Below is a small trained network, with its code and all its weights. Each question gives an input and a target symbol and asks what happens when units are switched off, that is, made to give their printed mean instead of their output.

import numpy as np


def w(rows, s, z=0):
    codes = np.array(rows[::2]) - 128.0
    scale = np.full(codes.shape[1], s)
    scale[-1] = z or s
    return codes * scale


def norm(h):
    return h / np.sqrt((h * h).mean(-1, keepdims=True) + 1e-5)


def f(y):
    return y / 2 * (1 + np.tanh(0.7978845608 * (y + 0.044715 * y**3)))


def softmax(a):
    e = np.exp(a - a.max(-1, keepdims=True))
    return e / e.sum(-1, keepdims=True)


def log_softmax(a):
    a = a - a.max(-1, keepdims=True)
    return a - np.log(np.exp(a).sum(-1, keepdims=True))


def net(x, mask):
    ids = ['βγδεζθμξπστφψω'.index(c) for c in x.split()]
    T = len(ids)
    res = E[ids] + P[:T]
    r = norm(res)
    for j in range(3):
        rows = slice(3 * j, 3 * j + 3)
        q, k, v = (r @ M[0][rows].T for M in (Q, K, V))
        z = softmax(np.where(np.tri(T) > 0, q @ k.T / 3**0.5, -1e9)) @ v
        o = O[0][rows]
        res = res + np.where(mask[j], z, o[:, -1]) @ o[:, :-1]
    y = f(norm(res) @ A[0][:, :-1].T + A[0][:, -1])
    res = res + np.where(mask[3:15], y, B[0][:, -1]) @ B[0][:, :-1]
    return log_softmax(norm(res)[-1] @ U[:, :-1].T + U[:, -1])


Q, K, V, O, A, B = {}, {}, {}, {}, {}, {}
E = w([
[136,3,113,75],'β',
[136,169,104,100],'γ',
[166,170,126,77],'δ',
[150,83,159,120],'ε',
[125,146,140,115],'ζ',
[143,173,102,84],'θ',
[129,122,128,162],'μ',
[107,103,47,118],'ξ',
[118,73,95,117],'π',
[123,156,120,114],'σ',
[138,171,121,117],'τ',
[71,40,71,111],'φ',
[111,155,119,133],'ψ',
[173,131,147,146],'ω',
],0.0037)
P = w([
[88,118,171,74],'0',
[173,117,40,46],'1',
[76,151,157,140],'2',
[177,120,40,87],'3',
[91,83,199,253],'4',
[165,141,61,141],'5',
],0.0037)
Q[0] = w([
[122,103,139,85],'H1',
[167,204,24,74],'H1',
[254,58,93,191],'H1',
[211,103,96,191],'H2',
[96,57,159,164],'H2',
[34,147,167,82],'H2',
[188,121,46,116],'H3',
[110,157,140,77],'H3',
[122,178,132,88],'H3',
],0.0097)
K[0] = w([
[160,141,142,100],'H1',
[157,27,122,137],'H1',
[167,145,48,251],'H1',
[168,123,92,203],'H2',
[79,118,164,176],'H2',
[73,132,164,71],'H2',
[124,71,99,99],'H3',
[97,148,153,91],'H3',
[92,161,127,86],'H3',
],0.011)
V[0] = w([
[3,91,80,164],'H1',
[83,12,59,95],'H1',
[183,29,225,114],'H1',
[197,97,179,66],'H2',
[131,74,51,93],'H2',
[103,80,73,103],'H2',
[73,159,92,158],'H3',
[55,144,150,46],'H3',
[137,222,180,121],'H3',
],0.0045)
O[0] = w([
[103,105,99,1,150],'H1',
[124,109,183,62,252],'H1',
[204,83,159,146,141],'H1',
[70,136,82,163,176],'H2',
[114,180,168,167,216],'H2',
[125,154,162,164,196],'H2',
[162,90,120,106,108],'H3',
[123,100,117,190,251],'H3',
[95,78,141,124,85],'H3',
],0.0068,0.0024)
A[0] = w([
[80,114,73,127,183],'N1',
[135,112,103,118,123],'N2',
[237,181,59,143,29],'N3',
[72,12,140,164,52],'N4',
[145,166,162,164,140],'N5',
[167,152,174,48,51],'N6',
[168,195,224,100,60],'N7',
[76,211,174,47,4],'N8',
[70,167,241,166,113],'N9',
[197,156,141,163,134],'N10',
[154,77,233,110,90],'N11',
[135,3,87,98,128],'N12',
],0.0051,0.0034)
B[0] = w([
[149,75,140,98,250],'N1',
[132,125,123,124,118],'N2',
[98,181,182,112,116],'N3',
[166,238,67,118,239],'N4',
[145,101,148,96,179],'N5',
[159,119,87,194,144],'N6',
[166,68,63,102,159],'N7',
[182,254,68,211,129],'N8',
[96,140,171,22,203],'N9',
[142,95,182,101,165],'N10',
[79,108,147,192,181],'N11',
[221,169,145,121,252],'N12',
],0.0045,0.0013)
U = w([
[247,83,139,95,143],'β',
[92,94,150,87,131],'γ',
[89,115,150,222,90],'δ',
[127,94,229,110,252],'ε',
[86,92,172,104,94],'ζ',
[87,81,42,193,201],'θ',
[101,210,173,55,88],'μ',
[104,157,39,71,82],'ξ',
[188,162,36,167,53],'π',
[61,111,103,117,59],'σ',
[55,134,124,148,86],'τ',
[146,106,64,40,117],'φ',
[155,93,123,210,216],'ψ',
[155,175,215,199,204],'ω',
],0.012,0.0017)

Each question gives the input, a string of symbols that net reads in full, and the target symbol t.
The units are the heads (3 rows each of Q, K, V and O) and the neurons (one row each of A and B). Each row of codes is followed by its name. A weight is (code - 128) times the scale printed after its matrix; where a second scale follows, it is the last column's (O, A, B and U).
mask holds one flag per unit, heads first, then neurons. A switched-off unit (its flag False) gives its mean, the last column of its rows in O or B, instead of its output. The means were averaged over made-up inputs and are rounded, as every weight is.
A unit's drop is (log p(t) with every unit on - log p(t) with that unit switched off) / (log p(t) with every unit on - log p(t) with every unit switched off).
The circuit of an input: a set's keep is (log p(t) with only the set's units on - log p(t) with every unit switched off) / (log p(t) with every unit on - log p(t) with every unit switched off). Starting from the 12 units with the biggest drops (on a tie, the unit counted first), units are removed one at a time, each time the one whose removal leaves the highest keep (on an exact tie, the one counted first), for as long as the keep stays at least 0.8.
circuit, biggest first: the units of the circuit, biggest drop first
most important unit: the unit with the biggest drop
k most important neurons: the k neurons with the biggest drops, biggest first
heads that matter: for each layer, one digit per head in row order, 1 if its drop is at least 0.15 and else 0, layers parted by /
input γ ζ τ σ ω, target θ: circuit, biggest first	(H1, H2)
input φ τ τ μ π, target θ: circuit, biggest first	(H1)
input ξ ψ ξ τ ξ, target μ: circuit, biggest first	(H1, H2, H3)
input τ ψ β, target θ: 2 most important neurons	(N4, N8)
input σ ξ ζ, target ξ: heads that matter	111
input σ δ θ, target ξ: circuit, biggest first	(H2, N4, H3)
input γ ε ξ δ δ, target μ: heads that matter	100
input τ μ τ, target θ: heads that matter	111
input τ β β ω μ, target ε: circuit, biggest first	(H3, N9)
input τ γ ψ ω δ, target φ: heads that matter	110
input τ ζ β, target θ: circuit, biggest first	(H1, H2)
input ω τ ω σ τ, target ψ: heads that matter	110
input β ψ ξ, target ε: heads that matter	100
input ζ ξ γ, target π: circuit, biggest first	(H2, H3, H1, N4)
input μ ξ μ, target β: heads that matter	110
input ψ θ β ψ, target β: heads that matter	100
input ξ γ ψ β τ, target φ: circuit, biggest first	(H1, H2, N1)
input β μ β φ σ, target ε: heads that matter	010
input μ ζ δ, target β: heads that matter	111
input δ β ε β ξ, target ω: heads that matter	111
input ψ β μ, target φ: heads that matter	110
input ψ β ε π, target π: heads that matter	111
input π δ μ τ, target μ: most important unit	N3
input σ ω ψ ε θ, target φ: most important unit	H1
input τ σ ε, target θ: heads that matter	110
input ω π δ ψ β γ, target β: heads that matter	100
input ζ δ μ, target π: circuit, biggest first	(H2, N4, H1)
input ψ τ ε δ ω γ, target ω: most important neuron	(N3)
input τ ε ξ ω ψ, target μ: 2 most important neurons	(N9, N4)
